Here is a tiny trained network, its code and every weight. The questions are about switching its units off for an input and a target symbol, where a switched-off unit gives its printed mean instead of its output.

import numpy as np


def w(rows, s, z=0):
    codes = np.array(rows[::2]) - 128.0
    scale = np.full(codes.shape[1], s)
    scale[-1] = z or s
    return codes * scale


def f(y):
    return np.maximum(y, 0)


def softmax(a):
    e = np.exp(a - a.max(-1, keepdims=True))
    return e / e.sum(-1, keepdims=True)


def log_softmax(a):
    a = a - a.max(-1, keepdims=True)
    return a - np.log(np.exp(a).sum(-1, keepdims=True))


def net(x, mask):
    ids = ['ΔΛΞΠΣαζημφω'.index(c) for c in x.split()]
    T = len(ids)
    res = E[ids] + P[:T]
    q, k, v = (res @ M[0].T for M in (Q, K, V))
    z = softmax(np.where(np.tri(T) > 0, q @ k.T / 3**0.5, -1e9)) @ v
    res = res + np.where(mask[0], z, O[0][:, -1]) @ O[0][:, :-1]
    y = f(res @ A[0][:, :-1].T + A[0][:, -1])
    res = res + np.where(mask[1:9], y, B[0][:, -1]) @ B[0][:, :-1]
    return log_softmax(res[-1] @ U[:, :-1].T + U[:, -1])


Q, K, V, O, A, B = {}, {}, {}, {}, {}, {}
E = w([
[193,76,162,94],'Δ',
[99,85,96,152],'Λ',
[76,83,203,101],'Ξ',
[99,110,86,165],'Π',
[182,92,161,86],'Σ',
[115,120,63,208],'α',
[148,167,44,82],'ζ',
[28,100,100,92],'η',
[144,133,153,28],'μ',
[93,169,170,199],'φ',
[184,247,226,184],'ω',
],0.016)
P = w([
[233,107,169,132],'0',
[202,167,126,182],'1',
[141,212,124,160],'2',
[115,254,119,164],'3',
[149,153,121,170],'4',
[171,31,134,191],'5',
],0.0034)
Q[0] = w([
[198,80,135,79],'h1',
[136,25,254,97],'h1',
[215,157,168,27],'h1',
],0.0081)
K[0] = w([
[142,4,36,128],'h1',
[69,70,199,205],'h1',
[254,44,94,122],'h1',
],0.0071)
V[0] = w([
[136,251,136,95],'h1',
[162,71,47,89],'h1',
[33,74,129,89],'h1',
],0.011)
O[0] = w([
[106,3,131,124,204],'h1',
[164,162,54,110,46],'h1',
[62,214,109,76,2],'h1',
],0.012,0.0017)
A[0] = w([
[158,30,217,90,101],'n1',
[1,145,152,142,202],'n2',
[75,42,52,149,53],'n3',
[172,154,205,180,5],'n4',
[151,220,195,129,143],'n5',
[196,158,173,138,3],'n6',
[61,129,196,47,83],'n7',
[143,180,193,182,23],'n8',
],0.0089,0.0034)
B[0] = w([
[161,249,110,90,254],'n1',
[48,108,155,208,230],'n2',
[72,156,127,3,198],'n3',
[48,75,11,43,185],'n4',
[179,89,184,54,181],'n5',
[40,135,153,40,155],'n6',
[213,177,146,211,180],'n7',
[55,58,106,126,168],'n8',
],0.0065,0.0071)
U = w([
[217,162,189,85,174],'Δ',
[140,191,118,120,170],'Λ',
[140,168,225,176,105],'Ξ',
[138,137,111,172,169],'Π',
[139,110,122,159,93],'Σ',
[182,99,96,254,254],'α',
[124,55,20,119,132],'ζ',
[31,197,79,109,43],'η',
[80,105,85,140,122],'μ',
[79,14,141,218,158],'φ',
[86,24,183,55,50],'ω',
],0.0098,0.0044)

Each question gives the input, a string of symbols that net reads in full, and the target symbol t.
The units are the heads (3 rows each of Q, K, V and O) and the neurons (one row each of A and B). Each row of codes is followed by its name. A weight is (code - 128) times the scale printed after its matrix; where a second scale follows, it is the last column's (O, A, B and U).
mask holds one flag per unit, heads first, then neurons. A switched-off unit (its flag False) gives its mean, the last column of its rows in O or B, instead of its output. The means were averaged over made-up inputs and are rounded, as every weight is.
A unit's drop is (log p(t) with every unit on - log p(t) with that unit switched off) / (log p(t) with every unit on - log p(t) with every unit switched off).
The circuit of an input: a set's keep is (log p(t) with only the set's units on - log p(t) with every unit switched off) / (log p(t) with every unit on - log p(t) with every unit switched off). Starting from all 9 units, units are removed one at a time, each time the one whose removal leaves the highest keep (on an exact tie, the one counted first), for as long as the keep stays at least 0.8.
circuit, biggest first: the units of the circuit, biggest drop first
unit that matters most: the unit with the biggest drop
top k neurons: the k neurons with the biggest drops, biggest first
drop of u: that unit's drop, to one decimal
input α Λ Λ Ξ, target Ξ: unit that matters most	n7
input Λ ω α ω η, target ω: circuit, biggest first	[h1 n3]
input Λ φ φ η, target φ: circuit, biggest first	[n2 h1]
input Λ Ξ Ξ Λ Λ Σ, target Δ: circuit, biggest first	[n5 h1]
input Λ Ξ φ Λ, target φ: circuit, biggest first	[n1 h1 n2]
input φ Π Ξ Π, target φ: circuit, biggest first	[n1 h1 n2]
input Λ φ α, target φ: top 2 neurons	[n1 n7]
input Λ Ξ ω μ ζ Δ, target Δ: top 2 neurons	[n2 n5]
input Δ Π ζ Λ ω φ, target ω: circuit, biggest first	[h1 n3 n4]
input α Λ φ Π η, target φ: circuit, biggest first	[n2 n1]
input η η Λ ω φ, target ω: top 2 neurons	[n3 n1]
input Π μ φ Ξ α, target φ: circuit, biggest first	[h1 n1]
input Π ζ α, target ζ: top 4 neurons	[n3 n2 n7 n1]
input η ω η Π, target ω: top 2 neurons	[n3 n7]
input α μ ζ Λ Π Δ, target Δ: unit that matters most	n2
input ζ ζ α, target ζ: drop of n3	0.4
input φ Σ Σ ω α, target ω: drop of h1	0.9
input Δ φ α ω Π, target ω: drop of h1	0.9
